91; 82; -21; 101
-97; -101; -75; -46
->
101; -75

-85; 28; 47
75; 51; 93
->
47; 51

-39; 45; -16; 49; 1
-30; 28; -51; -63; -40
32; 7; -13; 61; 71
-8; 23; -24; -70; -56
35; 78; -67; -17; -45
->
1; -63; -13; 23; 35

21; -41; 0; 52; 6
9; 42; 42; -43; -36
-22; -53; -34; 42; 3
-106; 34; -50; -79; -9
->
6; -43; -34; 34

-6; -13; -80; 9; -6
1; 20; -35; 44; -19
-6; 4; 2; 33; -34
->
-6; 44; 2

-110; -50
97; -42
71; 5
6; -62
-51; 49
->
-50; 97

14; 27; 34; 9
5; -18; 13; -84
->
9; 13
---
-93; -3; 9; -33; 37
-28; 29; 42; -21; 47
-46; -17; 75; -25; 94
-7; 5; -52; 2; 57
->
-93; -3
-28; 29
-46; -17

17; 2; -5
55; 83; 7
-10; -30; 11
45; 48; -7
-36; 13; 10
->
17; 2
55; 83
-10; -30

-102; 48; 81; 78; 69
-29; 58; -5; -41; 63
-107; 47; 89; 89; 51
8; 69; 13; -48; 63
56; -23; 5; 30; -52
->
-102; 48
-29; 58
-107; 47

-57; -82; -8
36; 14; 8
21; 63; -50
->
-57; -82
36; 14
21; 63

33; -35; -1; 7; 37
-27; -47; 23; 56; -54
-29; 40; -12; -32; -30
-73; 46; -76; -79; -17
->
33; -35
-27; -47
-29; 40

-84; 7
18; 32
-94; 26
-7; -8
85; -66
->
-84; 7
18; 32
-94; 26

36; -87; 6
-5; -8; 23
16; -24; -16
->
36; -87
-5; -8
16; -24

52; -95
1; 0
4; 14
-3; 25
-39; -15
->
52; -95
1; 0
4; 14

-85; 11; 10
9; 6; 6
-90; 4; 15
28; -56; -45
-56; -25; -23
->
-85; 11
9; 6
-90; 4
